Below is a small trained network, with its code and all its weights. Each question gives an input and a class and asks what happens when units are switched off, that is, made to give their printed mean instead of their output.

import numpy as np


def w(rows, s, z=0):
    codes = np.array(rows[::2]) - 128.0
    scale = np.full(codes.shape[1], s)
    scale[-1] = z or s
    return codes * scale


def norm(h):
    return h / np.sqrt((h * h).mean(-1, keepdims=True) + 1e-5)


def f(y):
    return y / 2 * (1 + np.tanh(0.7978845608 * (y + 0.044715 * y**3)))


def log_softmax(a):
    a = a - a.max(-1, keepdims=True)
    return a - np.log(np.exp(a).sum(-1, keepdims=True))


def net(x, mask):
    res = np.array(x, float).reshape(1, 8) / 4 @ E
    u = 0
    for l in range(3):
        y = f(norm(res) @ A[l][:, :-1].T + A[l][:, -1])
        res = res + np.where(mask[u : u + 8], y, B[l][:, -1]) @ B[l][:, :-1]
        u += 8
    return log_softmax(norm(res)[-1] @ U[:, :-1].T + U[:, -1])


A, B = {}, {}
E = w([
[193,162,152,65,255,59,139,144],'x0',
[201,127,74,158,170,179,79,35],'x1',
[126,133,123,135,127,120,122,136],'x2',
[122,122,130,140,138,125,127,128],'x3',
[120,100,162,143,148,122,144,96],'x4',
[199,202,160,188,85,120,232,108],'x5',
[128,116,137,130,131,125,132,120],'x6',
[96,97,44,105,146,95,180,95],'x7',
],0.0066)
A[0] = w([
[79,114,109,196,74,212,101,113,45],'L0N0',
[151,126,89,67,205,156,147,146,79],'L0N1',
[226,63,1,169,135,110,99,51,81],'L0N2',
[206,92,241,159,124,205,47,234,59],'L0N3',
[201,131,83,198,166,150,55,66,3],'L0N4',
[249,113,198,149,119,194,54,150,67],'L0N5',
[109,67,161,63,122,151,9,110,55],'L0N6',
[95,116,47,121,149,108,179,119,140],'L0N7',
],0.0066,0.0053)
B[0] = w([
[204,80,123,132,58,99,104,116,179],'L0N0',
[158,108,155,173,130,39,83,83,172],'L0N1',
[114,157,150,50,118,153,145,145,255],'L0N2',
[33,239,151,145,73,87,105,2,214],'L0N3',
[116,75,159,16,145,186,161,189,189],'L0N4',
[91,191,153,117,117,149,162,61,211],'L0N5',
[86,144,17,216,190,152,116,229,187],'L0N6',
[70,193,148,144,80,155,168,66,192],'L0N7',
],0.0086,0.0039)
A[1] = w([
[88,117,34,83,122,75,186,41,1],'L1N0',
[67,116,1,121,171,137,156,45,146],'L1N1',
[214,119,164,123,183,85,76,148,56],'L1N2',
[150,45,120,180,59,204,84,173,75],'L1N3',
[91,55,51,141,168,86,32,142,118],'L1N4',
[46,83,132,64,102,103,171,162,140],'L1N5',
[166,207,161,124,223,44,68,142,65],'L1N6',
[143,153,138,145,115,147,63,68,18],'L1N7',
],0.0077,0.0038)
B[1] = w([
[80,203,212,171,48,95,99,4,184],'L1N0',
[151,216,159,187,128,167,32,136,254],'L1N1',
[100,139,87,2,40,53,167,50,156],'L1N2',
[119,97,65,31,111,43,194,39,186],'L1N3',
[156,69,26,228,130,151,173,156,221],'L1N4',
[132,150,214,126,146,92,69,173,211],'L1N5',
[49,47,47,115,79,106,191,64,253],'L1N6',
[24,157,160,33,103,75,146,101,136],'L1N7',
],0.008,0.0042)
A[2] = w([
[139,43,128,148,55,145,131,81,31],'L2N0',
[139,116,179,125,195,98,216,59,100],'L2N1',
[185,110,87,80,147,252,110,64,26],'L2N2',
[31,97,133,77,111,141,132,188,125],'L2N3',
[139,95,124,151,1,107,100,123,2],'L2N4',
[238,145,126,194,107,182,239,116,99],'L2N5',
[181,86,125,58,120,223,108,101,86],'L2N6',
[108,74,222,127,73,89,141,230,120],'L2N7',
],0.0086,0.0044)
B[2] = w([
[81,73,118,26,163,60,222,69,155],'L2N0',
[91,93,91,112,69,154,99,131,254],'L2N1',
[121,134,244,50,221,75,140,165,214],'L2N2',
[188,154,180,120,162,158,122,88,185],'L2N3',
[83,128,83,76,173,80,167,95,179],'L2N4',
[191,65,72,254,127,169,64,214,214],'L2N5',
[117,132,166,87,231,64,58,156,182],'L2N6',
[155,115,138,54,217,157,83,144,206],'L2N7',
],0.0089,0.0036)
U = w([
[100,14,2,9,37,28,243,34,3],'0',
[70,238,196,201,63,198,62,44,138],'1',
[235,25,21,241,146,237,96,255,240],'2',
[191,106,210,33,231,180,75,192,109],'3',
],0.0088,0.0047)

Each question gives the input, the list of numbers given to net, and the class t.
The units are the neurons (one row each of A and B). Each row of codes is followed by its name. A weight is (code - 128) times the scale printed after its matrix; where a second scale follows, it is the last column's (A, B and U).
mask holds one flag per neuron, layer by layer. A switched-off neuron (its flag False) gives its mean, the last column of its row in B, instead of its output. The means were averaged over made-up inputs and are rounded, as every weight is.
A unit's drop is (log p(t) with every unit on - log p(t) with that unit switched off) / (log p(t) with every unit on - log p(t) with every unit switched off).
unit that matters most: the unit with the biggest drop
k most important neurons: the k neurons with the biggest drops, biggest first
k most important neurons of layer l: the k neurons of layer l with the biggest drops, biggest first
drop when u is switched off: that unit's drop, to one decimal
input [2,1,-8,-8,-6,8,8,5], class 2: 2 most important neurons : [L2N5; L0N3]
input [4,8,2,-2,-2,2,5,6], class 3: unit that matters most : L0N4
input [-5,4,-6,5,5,-5,0,-3], class 0: 4 most important neurons : [L1N3; L0N0; L2N0; L2N5]
input [-2,6,-8,-5,3,-4,-1,-4], class 3: 2 most important neurons : [L0N4; L2N2]
input [-8,6,7,3,0,1,0,3], class 0: 2 most important neurons : [L0N0; L1N3]
input [1,0,3,4,-2,-5,-6,4], class 2: 2 most important neurons of layer 0 : [L0N3; L0N6]
input [-1,-1,0,-6,-3,-4,3,-3], class 2: 3 most important neurons : [L0N6; L1N4; L0N7]
input [6,6,-1,-6,3,-8,-5,1], class 2: 2 most important neurons : [L0N6; L1N4]
input [-7,-7,-3,4,-4,-6,0,8], class 1: 3 most important neurons of layer 1 : [L1N5; L1N1; L1N6]
input [-5,-6,2,7,0,-7,-2,5], class 2: 2 most important neurons : [L1N4; L0N3]
input [-1,4,2,8,-1,2,-2,5], class 1: 2 most important neurons : [L0N7; L1N0]
input [8,-3,-2,4,-4,5,8,-8], class 0: 3 most important neurons : [L1N6; L1N1; L0N7]
input [1,8,-3,-6,-7,7,-4,-1], class 3: 2 most important neurons of layer 2 : [L2N2; L2N6]
input [-8,-7,4,-8,-5,5,4,-5], class 0: most important neuron of layer 2 : [L2N4]
input [6,-4,-2,-7,7,0,7,-6], class 0: 2 most important neurons of layer 1 : [L1N6; L1N1]
input [-6,-7,-6,1,-1,-2,2,8], class 1: 3 most important neurons : [L1N0; L0N7; L1N5]
input [-4,6,4,4,-7,5,-8,2], class 3: 4 most important neurons : [L2N2; L2N6; L1N4; L0N4]
input [1,-2,-8,-1,3,-7,-8,5], class 2: 3 most important neurons : [L1N4; L0N6; L0N3]
input [1,6,-7,0,-6,5,-7,-3], class 3: drop when L2N2 is switched off : 0.3
input [8,-6,-5,5,5,2,-5,-5], class 0: unit that matters most : L1N6
input [3,-4,5,4,-4,-2,6,-8], class 1: drop when L0N3 is switched off : 1.6
input [5,-1,-2,-1,-7,-6,1,-6], class 1: 2 most important neurons of layer 1 : [L1N3; L1N7]
input [-4,6,0,-3,-6,4,-8,8], class 1: drop when L1N0 is switched off : 0.2
input [6,1,4,-8,-1,-1,2,-1], class 0: drop when L2N2 is switched off : 0.0
